Below are the code and all the weights of a small trained network. Each question names an input and a target symbol and asks about switching units off, where a switched-off unit gives its printed mean instead of its output.

import numpy as np


def w(rows, s, z=0):
    codes = np.array(rows[::2]) - 128.0
    scale = np.full(codes.shape[1], s)
    scale[-1] = z or s
    return codes * scale


def norm(h):
    return h / np.sqrt((h * h).mean(-1, keepdims=True) + 1e-5)


def f(y):
    return np.maximum(y, 0)


def softmax(a):
    e = np.exp(a - a.max(-1, keepdims=True))
    return e / e.sum(-1, keepdims=True)


def log_softmax(a):
    a = a - a.max(-1, keepdims=True)
    return a - np.log(np.exp(a).sum(-1, keepdims=True))


def net(x, mask):
    ids = ['Λβεζπφω'.index(c) for c in x.split()]
    T = len(ids)
    res = E[ids] + P[:T]
    q, k, v = (norm(res) @ M[0].T for M in (Q, K, V))
    z = softmax(np.where(np.tri(T) > 0, q @ k.T / 4**0.5, -1e9)) @ v
    res = res + np.where(mask[0], z, O[0][:, -1]) @ O[0][:, :-1]
    y = f(norm(res) @ A[0][:, :-1].T + A[0][:, -1])
    res = res + np.where(mask[1:9], y, B[0][:, -1]) @ B[0][:, :-1]
    return log_softmax(norm(res)[-1] @ U[:, :-1].T + U[:, -1])


Q, K, V, O, A, B = {}, {}, {}, {}, {}, {}
E = w([
[140,131,154,119,129],'Λ',
[99,124,128,255,55],'β',
[168,126,168,103,159],'ε',
[170,241,183,95,161],'ζ',
[159,117,183,127,116],'π',
[160,163,203,161,130],'φ',
[85,96,65,74,74],'ω',
],0.0099)
P = w([
[79,98,73,147,148],'0',
[221,154,109,108,151],'1',
[134,217,176,126,90],'2',
[212,212,90,22,128],'3',
[194,111,142,115,95],'4',
[191,209,160,3,158],'5',
[162,150,140,121,177],'6',
[146,44,78,83,188],'7',
],0.0056)
Q[0] = w([
[103,103,52,145,150],'h1',
[205,167,158,160,237],'h1',
[37,66,2,195,86],'h1',
[121,48,170,208,111],'h1',
],0.0052)
K[0] = w([
[145,123,117,44,131],'h1',
[107,45,64,144,154],'h1',
[255,191,119,70,45],'h1',
[43,114,138,76,86],'h1',
],0.0066)
V[0] = w([
[111,24,216,212,41],'h1',
[178,243,206,152,112],'h1',
[122,2,155,140,161],'h1',
[89,166,26,179,15],'h1',
],0.0056)
O[0] = w([
[83,159,17,59,177,207],'h1',
[171,122,120,144,209,213],'h1',
[31,123,125,104,107,171],'h1',
[156,254,85,189,94,5],'h1',
],0.0088,0.0019)
A[0] = w([
[133,180,2,97,108,148],'n1',
[95,55,46,51,153,109],'n2',
[118,97,77,113,121,2],'n3',
[36,127,110,42,161,182],'n4',
[170,172,166,56,158,235],'n5',
[211,50,129,90,146,192],'n6',
[127,250,105,131,99,104],'n7',
[18,146,120,102,95,56],'n8',
],0.0071,0.0032)
B[0] = w([
[138,214,65,165,73,201],'n1',
[100,165,37,65,105,211],'n2',
[136,81,70,43,103,131],'n3',
[100,247,150,112,86,222],'n4',
[99,61,44,219,143,255],'n5',
[93,94,102,186,27,250],'n6',
[107,160,139,253,118,200],'n7',
[160,239,183,106,62,159],'n8',
],0.0053,0.006)
U = w([
[175,167,120,138,150,4],'Λ',
[150,77,39,145,253,146],'β',
[110,187,187,74,54,18],'ε',
[78,157,121,88,105,48],'ζ',
[127,172,116,237,49,213],'π',
[76,73,193,100,91,239],'φ',
[213,92,196,163,189,105],'ω',
],0.0064,0.0039)

Each question gives the input, a string of symbols that net reads in full, and the target symbol t.
The units are the heads (4 rows each of Q, K, V and O) and the neurons (one row each of A and B). Each row of codes is followed by its name. A weight is (code - 128) times the scale printed after its matrix; where a second scale follows, it is the last column's (O, A, B and U).
mask holds one flag per unit, heads first, then neurons. A switched-off unit (its flag False) gives its mean, the last column of its rows in O or B, instead of its output. The means were averaged over made-up inputs and are rounded, as every weight is.
A unit's drop is (log p(t) with every unit on - log p(t) with that unit switched off) / (log p(t) with every unit on - log p(t) with every unit switched off).
The circuit of an input: a set's keep is (log p(t) with only the set's units on - log p(t) with every unit switched off) / (log p(t) with every unit on - log p(t) with every unit switched off). Starting from all 9 units, units are removed one at a time, each time the one whose removal leaves the highest keep (on an exact tie, the one counted first), for as long as the keep stays at least 0.8.
circuit, biggest first: the units of the circuit, biggest drop first
top k neurons: the k neurons with the biggest drops, biggest first
drop when u is switched off: that unit's drop, to one decimal
input φ β ω ω π φ ε φ, target β: circuit, biggest first -> h1; n1
input φ ε ζ, target β: top neuron -> n5
input ζ φ φ Λ Λ ω β φ, target β: circuit, biggest first -> h1; n4
input Λ ε ε ε Λ, target ε: circuit, biggest first -> h1; n8; n5
input Λ Λ ζ ε ε ζ ε ζ, target ε: circuit, biggest first -> h1; n8
input ω π β Λ φ ε, target π: circuit, biggest first -> h1; n7
input φ ε π π ζ ζ, target β: circuit, biggest first -> h1; n5
input ε φ β β ω ω Λ, target φ: top 2 neurons -> n1; n7
input φ ε ω ε Λ π, target β: drop when n3 is switched off -> 0.0
input φ ε ω ε ε, target β: drop when h1 is switched off -> 0.4
input Λ φ ε φ π Λ ζ φ, target ε: drop when n8 is switched off -> 0.1
